Here is a tiny trained network, its code and every weight. The questions are about switching its units off for an input and a class, where a switched-off unit gives its printed mean instead of its output.

import numpy as np


def w(rows, s, z=0):
    codes = np.array(rows[::2]) - 128.0
    scale = np.full(codes.shape[1], s)
    scale[-1] = z or s
    return codes * scale


def f(y):
    return y / 2 * (1 + np.tanh(0.7978845608 * (y + 0.044715 * y**3)))


def log_softmax(a):
    a = a - a.max(-1, keepdims=True)
    return a - np.log(np.exp(a).sum(-1, keepdims=True))


def net(x, mask):
    res = np.array(x, float).reshape(1, 8) / 4 @ E
    y = f(res @ A[0][:, :-1].T + A[0][:, -1])
    res = res + np.where(mask, y, B[0][:, -1]) @ B[0][:, :-1]
    return log_softmax(res[-1] @ U[:, :-1].T + U[:, -1])


A, B = {}, {}
E = w([
[142,84,92,137,255,128,227,100],'x0',
[128,129,127,128,128,127,127,128],'x1',
[141,91,234,190,89,110,219,211],'x2',
[66,117,55,186,57,63,172,91],'x3',
[169,209,161,74,134,21,173,95],'x4',
[133,187,54,105,117,157,178,229],'x5',
[129,128,128,126,128,129,130,129],'x6',
[227,180,105,245,136,137,101,107],'x7',
],0.0065)
A[0] = w([
[190,124,181,70,186,196,97,154,116],'n0',
[98,61,106,166,120,198,106,150,126],'n1',
[65,92,138,53,125,118,139,140,48],'n2',
[97,59,107,165,119,196,105,149,121],'n3',
[153,191,152,94,125,68,162,105,66],'n4',
[119,156,72,88,143,146,93,74,59],'n5',
[122,146,68,94,139,132,90,81,35],'n6',
[57,96,138,40,126,122,146,137,2],'n7',
[67,106,54,190,69,66,163,97,88],'n8',
[113,155,72,91,150,137,87,88,72],'n9',
[126,56,204,157,143,103,81,15,87],'n10',
[66,89,137,43,123,119,144,137,34],'n11',
[236,195,99,229,128,152,109,88,207],'n12',
[150,188,151,85,123,60,159,107,64],'n13',
[141,183,150,94,127,64,157,107,91],'n14',
[119,151,74,92,147,137,88,86,73],'n15',
[89,67,110,167,126,207,106,146,100],'n16',
[186,131,183,75,208,203,93,163,119],'n17',
[82,68,109,168,122,197,100,153,98],'n18',
[123,145,73,90,143,132,85,91,70],'n19',
[166,167,194,79,91,171,50,165,67],'n20',
[130,61,199,153,151,101,74,30,118],'n21',
[114,152,67,92,151,133,86,89,63],'n22',
[145,217,56,101,133,161,163,222,79],'n23',
[148,176,146,92,129,53,148,116,80],'n24',
[62,88,138,46,123,119,142,140,19],'n25',
[128,88,205,168,95,112,191,185,128],'n26',
[118,153,73,87,150,134,94,87,18],'n27',
[122,150,73,91,144,139,94,84,77],'n28',
[69,113,61,183,71,78,166,93,86],'n29',
[65,84,139,41,118,115,144,141,31],'n30',
[136,190,47,106,120,181,182,218,51],'n31',
[142,182,151,95,129,57,156,111,74],'n32',
[141,177,154,101,132,53,155,116,80],'n33',
[126,107,210,171,108,99,194,181,157],'n34',
[93,163,130,129,10,100,65,139,19],'n35',
[152,184,151,90,129,53,157,111,44],'n36',
[119,150,66,86,148,137,84,82,25],'n37',
[138,80,86,134,254,123,234,94,8],'n38',
[157,76,94,123,238,139,213,100,66],'n39',
],0.0069,0.0014)
B[0] = w([
[74,196,166,107,174,69,201,55,198],'n0',
[194,128,78,77,194,187,101,71,198],'n1',
[117,126,130,197,180,91,78,175,174],'n2',
[192,127,81,81,183,186,99,79,197],'n3',
[171,114,95,117,160,192,82,113,169],'n4',
[165,87,194,169,111,155,195,171,166],'n5',
[146,113,182,156,114,148,180,154,159],'n6',
[118,118,122,203,189,74,71,187,179],'n7',
[99,192,165,109,208,94,205,52,230],'n8',
[155,106,168,151,109,147,163,152,165],'n9',
[146,84,65,40,64,42,151,174,226],'n10',
[116,123,123,193,177,92,81,173,178],'n11',
[99,106,124,221,211,34,51,219,255],'n12',
[164,117,99,111,160,184,87,102,170],'n13',
[169,114,91,106,159,192,94,105,166],'n14',
[164,94,189,163,106,157,188,162,163],'n15',
[172,128,90,90,163,168,107,92,197],'n16',
[81,181,154,112,163,71,201,62,210],'n17',
[177,133,96,95,161,178,100,89,197],'n18',
[157,94,184,162,105,164,179,160,161],'n19',
[49,195,153,143,106,129,133,67,193],'n20',
[134,92,67,47,61,48,150,168,220],'n21',
[144,104,168,146,110,147,167,151,166],'n22',
[130,88,74,68,75,53,130,164,211],'n23',
[168,117,97,111,160,189,89,95,165],'n24',
[122,132,126,187,176,101,84,166,177],'n25',
[180,88,189,158,105,191,186,155,229],'n26',
[140,108,150,145,116,147,148,143,157],'n27',
[155,91,186,159,104,153,183,168,162],'n28',
[99,188,160,107,192,99,191,60,218],'n29',
[116,121,127,192,171,103,88,163,182],'n30',
[152,96,76,42,86,56,150,155,212],'n31',
[184,118,99,105,160,196,90,98,167],'n32',
[180,115,98,109,151,197,99,107,167],'n33',
[178,81,186,158,98,189,185,163,231],'n34',
[44,189,149,144,83,157,101,78,217],'n35',
[171,116,96,109,156,194,86,103,169],'n36',
[161,94,195,157,109,155,180,161,166],'n37',
[24,178,136,153,3,184,35,124,243],'n38',
[29,179,134,155,27,157,64,113,228],'n39',
],0.0066,0.005)
U = w([
[185,55,220,177,92,210,223,182,108],'0',
[198,113,53,67,210,233,60,65,85],'1',
[116,120,117,241,218,26,41,207,115],'2',
[35,200,141,137,2,179,53,93,246],'3',
[91,209,160,89,211,64,239,29,60],'4',
[154,60,50,1,47,26,154,175,148],'5',
],0.008,0.0012)

Each question gives the input, the list of numbers given to net, and the class t.
The units are the neurons (one row each of A and B). Each row of codes is followed by its name. A weight is (code - 128) times the scale printed after its matrix; where a second scale follows, it is the last column's (A, B and U).
mask holds one flag per neuron, in row order. A switched-off neuron (its flag False) gives its mean, the last column of its row in B, instead of its output. The means were averaged over made-up inputs and are rounded, as every weight is.
A unit's drop is (log p(t) with every unit on - log p(t) with that unit switched off) / (log p(t) with every unit on - log p(t) with every unit switched off).
The circuit of an input: a set's keep is (log p(t) with only the set's units on - log p(t) with every unit switched off) / (log p(t) with every unit on - log p(t) with every unit switched off). Starting from the 12 units with the biggest drops (on a tie, the unit counted first), units are removed one at a time, each time the one whose removal leaves the highest keep (on an exact tie, the one counted first), for as long as the keep stays at least 0.8.
circuit, biggest first: the units of the circuit, biggest drop first
unit that matters most: the unit with the biggest drop
k most important neurons: the k neurons with the biggest drops, biggest first
drop of u: that unit's drop, to one decimal
input [2,2,8,7,7,0,-2,7], class 0: circuit, biggest first => (n34)
input [3,-5,6,-3,-8,-3,4,-8], class 1: circuit, biggest first => (n1, n3)
input [8,-6,7,-6,-3,-4,-1,1], class 3: circuit, biggest first => (n38, n39)
input [-7,3,2,8,-7,-4,0,2], class 4: circuit, biggest first => (n8, n29)
input [-6,-2,3,4,-4,-2,-3,7], class 2: 3 most important neurons => (n12, n38, n39)
input [1,-4,7,-8,0,2,2,-8], class 2: circuit, biggest first => (n7, n11)
input [3,6,-3,5,2,-7,1,0], class 5: 2 most important neurons => (n10, n21)
input [-5,2,-3,-2,1,7,3,2], class 5: 4 most important neurons => (n23, n31, n38, n39)
input [-2,-8,4,6,1,-6,5,3], class 4: 2 most important neurons => (n8, n29)
input [5,8,5,-7,-5,5,5,1], class 4: circuit, biggest first => (n17, n0)
input [-1,-8,-5,-1,0,-7,-1,1], class 5: circuit, biggest first => (n10, n21)
input [0,5,2,6,1,6,2,-3], class 4: 3 most important neurons => (n8, n29, n10)
input [-5,-6,-7,8,0,0,5,-7], class 4: 3 most important neurons => (n8, n29, n12)
input [-7,-3,-4,-8,7,-1,-7,-3], class 4: circuit, biggest first => (n0)
input [-6,-1,5,8,0,5,6,2], class 4: 4 most important neurons => (n8, n29, n38, n39)
input [3,-2,-1,-1,-2,8,6,4], class 5: 2 most important neurons => (n31, n23)
input [3,4,-6,-5,1,8,4,0], class 5: 2 most important neurons => (n23, n31)
input [-6,1,1,7,-6,-4,5,3], class 4: 4 most important neurons => (n8, n29, n38, n39)
input [6,8,4,2,5,-4,-2,7], class 2: 2 most important neurons => (n12, n35)
input [2,-6,-3,1,5,-1,8,-5], class 1: unit that matters most => n12
input [8,7,-2,-1,2,7,-1,-3], class 3: drop of n38 => 0.6
input [1,2,-3,0,0,-5,8,-3], class 5: drop of n10 => 0.2
input [7,8,-4,1,1,-1,2,-4], class 3: drop of n38 => 0.3
input [5,7,-8,-6,2,-6,-3,-6], class 0: drop of n38 => 0.0
